Below are the code and all the weights of a small trained network. Each question names an input and a target symbol and asks about switching units off, where a switched-off unit gives its printed mean instead of its output.

import numpy as np


def w(rows, s, z=0):
    codes = np.array(rows[::2]) - 128.0
    scale = np.full(codes.shape[1], s)
    scale[-1] = z or s
    return codes * scale


def norm(h):
    return h / np.sqrt((h * h).mean(-1, keepdims=True) + 1e-5)


def softmax(a):
    e = np.exp(a - a.max(-1, keepdims=True))
    return e / e.sum(-1, keepdims=True)


def log_softmax(a):
    a = a - a.max(-1, keepdims=True)
    return a - np.log(np.exp(a).sum(-1, keepdims=True))


def net(x, mask):
    ids = ['ΘΞΠΣΦβγδεζημτω'.index(c) for c in x.split()]
    T = len(ids)
    res = E[ids] + P[:T]
    u = 0
    for l in range(3):
        r = norm(res)
        for j in range(2):
            rows = slice(2 * j, 2 * j + 2)
            q, k, v = (r @ M[l][rows].T for M in (Q, K, V))
            z = softmax(np.where(np.tri(T) > 0, q @ k.T / 2**0.5, -1e9)) @ v
            o = O[l][rows]
            res = res + np.where(mask[u + j], z, o[:, -1]) @ o[:, :-1]
        u += 2
    return log_softmax(norm(res)[-1] @ U[:, :-1].T + U[:, -1])


Q, K, V, O = {}, {}, {}, {}
E = w([
[107,126,125,114],'Θ',
[112,128,122,107],'Ξ',
[100,125,132,117],'Π',
[113,133,147,115],'Σ',
[112,134,152,112],'Φ',
[50,109,133,125],'β',
[146,122,145,106],'γ',
[146,83,122,143],'δ',
[133,130,166,120],'ε',
[120,139,160,112],'ζ',
[130,147,163,160],'η',
[125,2,87,220],'μ',
[96,137,171,139],'τ',
[154,169,122,73],'ω',
],0.032)
P = w([
[128,113,2,158],'0',
[35,185,172,183],'1',
[62,119,196,115],'2',
[66,98,198,75],'3',
[99,96,183,96],'4',
[92,112,161,105],'5',
[102,109,182,141],'6',
[120,100,173,126],'7',
[133,85,154,85],'8',
[126,105,176,121],'9',
[133,116,165,68],'10',
],0.0051)
Q[0] = w([
[201,226,254,234],'0.h1',
[160,27,206,175],'0.h1',
[175,198,107,140],'0.h2',
[131,187,129,95],'0.h2',
],0.0086)
K[0] = w([
[255,216,127,141],'0.h1',
[209,47,159,193],'0.h1',
[62,97,138,161],'0.h2',
[124,74,77,153],'0.h2',
],0.0073)
V[0] = w([
[107,31,72,51],'0.h1',
[255,139,136,114],'0.h1',
[191,182,85,99],'0.h2',
[94,16,216,206],'0.h2',
],0.009)
O[0] = w([
[114,169,210,176,211],'0.h1',
[223,157,141,10,4],'0.h1',
[158,160,193,193,32],'0.h2',
[122,70,157,14,225],'0.h2',
],0.011,0.0046)
Q[1] = w([
[127,132,152,216],'1.h1',
[129,136,114,194],'1.h1',
[103,2,139,194],'1.h2',
[181,187,159,113],'1.h2',
],0.0091)
K[1] = w([
[135,178,103,43],'1.h1',
[46,197,119,172],'1.h1',
[164,2,133,147],'1.h2',
[82,102,31,106],'1.h2',
],0.0096)
V[1] = w([
[88,158,24,140],'1.h1',
[162,25,115,253],'1.h1',
[210,2,86,145],'1.h2',
[250,107,119,148],'1.h2',
],0.0088)
O[1] = w([
[241,85,125,145,71],'1.h1',
[135,86,251,42,167],'1.h1',
[156,96,254,131,164],'1.h2',
[70,19,235,185,3],'1.h2',
],0.0088,0.0038)
Q[2] = w([
[91,118,40,35],'2.h1',
[1,63,129,116],'2.h1',
[188,152,152,155],'2.h2',
[96,106,182,139],'2.h2',
],0.009)
K[2] = w([
[62,160,254,153],'2.h1',
[70,21,125,172],'2.h1',
[123,131,106,164],'2.h2',
[133,66,182,84],'2.h2',
],0.0092)
V[2] = w([
[77,186,146,67],'2.h1',
[5,185,199,148],'2.h1',
[46,103,178,161],'2.h2',
[58,127,95,193],'2.h2',
],0.013)
O[2] = w([
[51,232,103,147,148],'2.h1',
[86,182,144,13,254],'2.h1',
[219,115,56,119,193],'2.h2',
[254,66,141,137,152],'2.h2',
],0.011,0.0097)
U = w([
[162,133,111,116,102],'Θ',
[137,147,110,117,176],'Ξ',
[111,84,72,105,129],'Π',
[162,119,69,99,123],'Σ',
[142,124,82,115,101],'Φ',
[135,118,85,94,63],'β',
[111,206,195,135,172],'γ',
[105,130,145,117,79],'δ',
[60,136,121,137,77],'ε',
[117,140,102,180,232],'ζ',
[120,35,112,121,232],'η',
[137,123,229,98,103],'μ',
[85,73,10,86,3],'τ',
[174,191,145,165,199],'ω',
],0.013,0.0051)

Each question gives the input, a string of symbols that net reads in full, and the target symbol t.
The units are the heads (2 rows each of Q, K, V and O). Each row of codes is followed by its name. A weight is (code - 128) times the scale printed after its matrix; where a second scale follows, it is the last column's (O and U).
mask holds one flag per head, layer by layer. A switched-off head (its flag False) gives its mean, the last column of its rows in O, instead of its output. The means were averaged over made-up inputs and are rounded, as every weight is.
A unit's drop is (log p(t) with every unit on - log p(t) with that unit switched off) / (log p(t) with every unit on - log p(t) with every unit switched off).
The circuit of an input: a set's keep is (log p(t) with only the set's units on - log p(t) with every unit switched off) / (log p(t) with every unit on - log p(t) with every unit switched off). Starting from all 6 units, units are removed one at a time, each time the one whose removal leaves the highest keep (on an exact tie, the one counted first), for as long as the keep stays at least 0.8.
units of the circuit, in order: the units of the circuit, biggest drop first
unit that matters most: the unit with the biggest drop
heads that matter: for each layer, one digit per head in row order, 1 if its drop is at least 0.15 and else 0, layers parted by /
drop when u is switched off: that unit's drop, to one decimal
input ω Ξ ε, target ω: unit that matters most : 0.h2
input β ω β, target ζ: heads that matter : 01 / 10 / 00
input Ξ ζ γ γ ζ Σ μ μ γ Π, target η: units of the circuit, in order : 2.h1, 1.h2
input μ μ β, target η: heads that matter : 00 / 00 / 10
input η γ γ, target η: heads that matter : 10 / 11 / 10
input η μ Σ, target η: heads that matter : 10 / 00 / 10
input τ Σ Ξ ω Ξ, target ζ: units of the circuit, in order : 0.h2, 1.h1, 0.h1
input η η τ, target η: units of the circuit, in order : 0.h1, 2.h1, 1.h1
input μ μ γ Σ Π δ, target μ: heads that matter : 10 / 11 / 00
input τ ω γ Ξ Θ μ μ β Ξ Θ, target η: units of the circuit, in order : 0.h1, 2.h1, 2.h2
input ζ ω β μ Φ μ Ξ, target η: heads that matter : 10 / 00 / 00
input ω β ζ β Ξ ε Π β δ, target μ: heads that matter : 00 / 01 / 00
input ω Σ γ μ Ξ, target η: heads that matter : 10 / 00 / 10
input ω Σ γ ε γ Σ β Φ ε μ Π, target η: heads that matter : 11 / 11 / 11
input β ω η δ, target ζ: heads that matter : 01 / 00 / 00
input Π μ Ξ ω Π, target ζ: heads that matter : 01 / 10 / 00
input ε ζ μ ζ μ β, target η: drop when 1.h2 is switched off : 0.3
input η η η, target η: drop when 1.h2 is switched off : 0.1
input ε ω ω Ξ, target ζ: drop when 0.h2 is switched off : 0.4
